Here is a tiny trained network, its code and every weight. The questions are about switching its units off for an input and a class, where a switched-off unit gives its printed mean instead of its output.

import numpy as np


def w(rows, s, z=0):
    codes = np.array(rows[::2]) - 128.0
    scale = np.full(codes.shape[1], s)
    scale[-1] = z or s
    return codes * scale


def f(y):
    return np.maximum(y, 0)


def log_softmax(a):
    a = a - a.max(-1, keepdims=True)
    return a - np.log(np.exp(a).sum(-1, keepdims=True))


def net(x, mask):
    res = np.array(x, float).reshape(1, 5) / 4 @ E
    y = f(res @ A[0][:, :-1].T + A[0][:, -1])
    res = res + np.where(mask, y, B[0][:, -1]) @ B[0][:, :-1]
    return log_softmax(res[-1] @ U[:, :-1].T + U[:, -1])


A, B = {}, {}
E = w([
[88,162,142,113,220],'x0',
[151,76,255,169,149],'x1',
[139,122,127,131,108],'x2',
[188,62,62,128,218],'x3',
[195,206,171,31,126],'x4',
],0.0091)
A[0] = w([
[164,164,156,71,135,20],'N0',
[138,174,175,65,180,121],'N1',
[134,74,192,153,145,99],'N2',
[26,90,87,206,130,92],'N3',
[196,89,171,168,69,128],'N4',
[135,75,117,91,180,49],'N5',
[123,133,204,129,157,143],'N6',
[204,75,116,62,150,86],'N7',
[193,142,131,60,60,114],'N8',
[94,151,175,87,95,122],'N9',
[90,152,179,103,86,49],'N10',
[86,176,24,102,60,82],'N11',
[198,101,105,147,177,48],'N12',
[114,163,78,114,142,108],'N13',
[247,63,93,135,98,166],'N14',
[77,143,148,145,52,38],'N15',
[170,135,192,192,137,1],'N16',
[201,193,149,74,129,150],'N17',
],0.012,0.0044)
B[0] = w([
[151,84,182,204,84,176],'N0',
[126,56,194,164,49,208],'N1',
[190,140,166,104,163,192],'N2',
[156,6,216,210,86,224],'N3',
[177,148,124,30,164,199],'N4',
[48,206,36,191,156,168],'N5',
[194,146,119,37,194,194],'N6',
[57,179,76,216,130,186],'N7',
[140,27,147,150,44,212],'N8',
[44,180,2,150,164,189],'N9',
[71,242,25,193,135,176],'N10',
[234,203,197,82,192,255],'N11',
[71,204,87,214,114,177],'N12',
[237,139,153,109,122,192],'N13',
[46,180,116,92,135,210],'N14',
[46,190,71,156,114,176],'N15',
[204,185,93,183,165,170],'N16',
[123,54,150,168,60,229],'N17',
],0.007,0.0099)
U = w([
[133,50,165,179,57,77],'0',
[42,213,92,159,125,77],'1',
[252,181,143,81,170,74],'2',
[96,115,137,76,119,251],'3',
],0.011,0.014)

Each question gives the input, the list of numbers given to net, and the class t.
The units are the neurons (one row each of A and B). Each row of codes is followed by its name. A weight is (code - 128) times the scale printed after its matrix; where a second scale follows, it is the last column's (A, B and U).
mask holds one flag per neuron, in row order. A switched-off neuron (its flag False) gives its mean, the last column of its row in B, instead of its output. The means were averaged over made-up inputs and are rounded, as every weight is.
A unit's drop is (log p(t) with every unit on - log p(t) with that unit switched off) / (log p(t) with every unit on - log p(t) with every unit switched off).
The circuit of an input: a set's keep is (log p(t) with only the set's units on - log p(t) with every unit switched off) / (log p(t) with every unit on - log p(t) with every unit switched off). Starting from the 12 units with the biggest drops (on a tie, the unit counted first), units are removed one at a time, each time the one whose removal leaves the highest keep (on an exact tie, the one counted first), for as long as the keep stays at least 0.8.
circuit, biggest first: the units of the circuit, biggest drop first
unit that matters most: the unit with the biggest drop
k most important neurons: the k neurons with the biggest drops, biggest first
drop when u is switched off: that unit's drop, to one decimal
input [-7,8,2,7,-5], class 2: 2 most important neurons : N4, N2
input [2,-1,6,-5,2], class 1: circuit, biggest first : N10, N9
input [-1,5,4,1,5], class 0: unit that matters most : N11
input [5,-3,-3,-6,6], class 0: 4 most important neurons : N1, N17, N0, N8
input [-6,8,0,5,-6], class 2: circuit, biggest first : N4, N2
input [1,7,-7,7,3], class 1: circuit, biggest first : N7, N12
input [-7,7,1,8,5], class 1: 3 most important neurons : N7, N14, N12
input [-7,-4,-1,-7,5], class 1: 4 most important neurons : N10, N9, N15, N3
input [0,-7,-3,1,-7], class 0: 3 most important neurons : N3, N6, N4
input [5,-2,6,6,5], class 1: 4 most important neurons : N7, N3, N5, N12
input [0,-4,-8,-4,6], class 0: circuit, biggest first : N17, N8
input [-7,2,3,-7,8], class 0: 3 most important neurons : N8, N17, N0
input [-7,3,6,5,2], class 3: 3 most important neurons : N4, N10, N9
input [-4,0,2,-5,7], class 0: circuit, biggest first : N8
input [-7,-5,8,-8,0], class 1: 3 most important neurons : N15, N10, N9
input [4,-1,6,8,7], class 1: 2 most important neurons : N7, N5
input [-6,4,-4,-3,1], class 3: 2 most important neurons : N11, N13
input [-5,4,4,4,7], class 0: 2 most important neurons : N8, N17
input [-5,7,0,3,-4], class 2: 3 most important neurons : N4, N2, N16
input [-2,-6,-6,-1,0], class 2: circuit, biggest first : N11
input [2,-3,-7,0,0], class 2: drop when N8 is switched off : 0.3
input [3,-4,0,2,-7], class 0: drop when N3 is switched off : 1.2
input [6,5,-5,-8,-3], class 1: drop when N9 is switched off : 0.1
input [4,7,1,8,-1], class 1: drop when N5 is switched off : 0.2
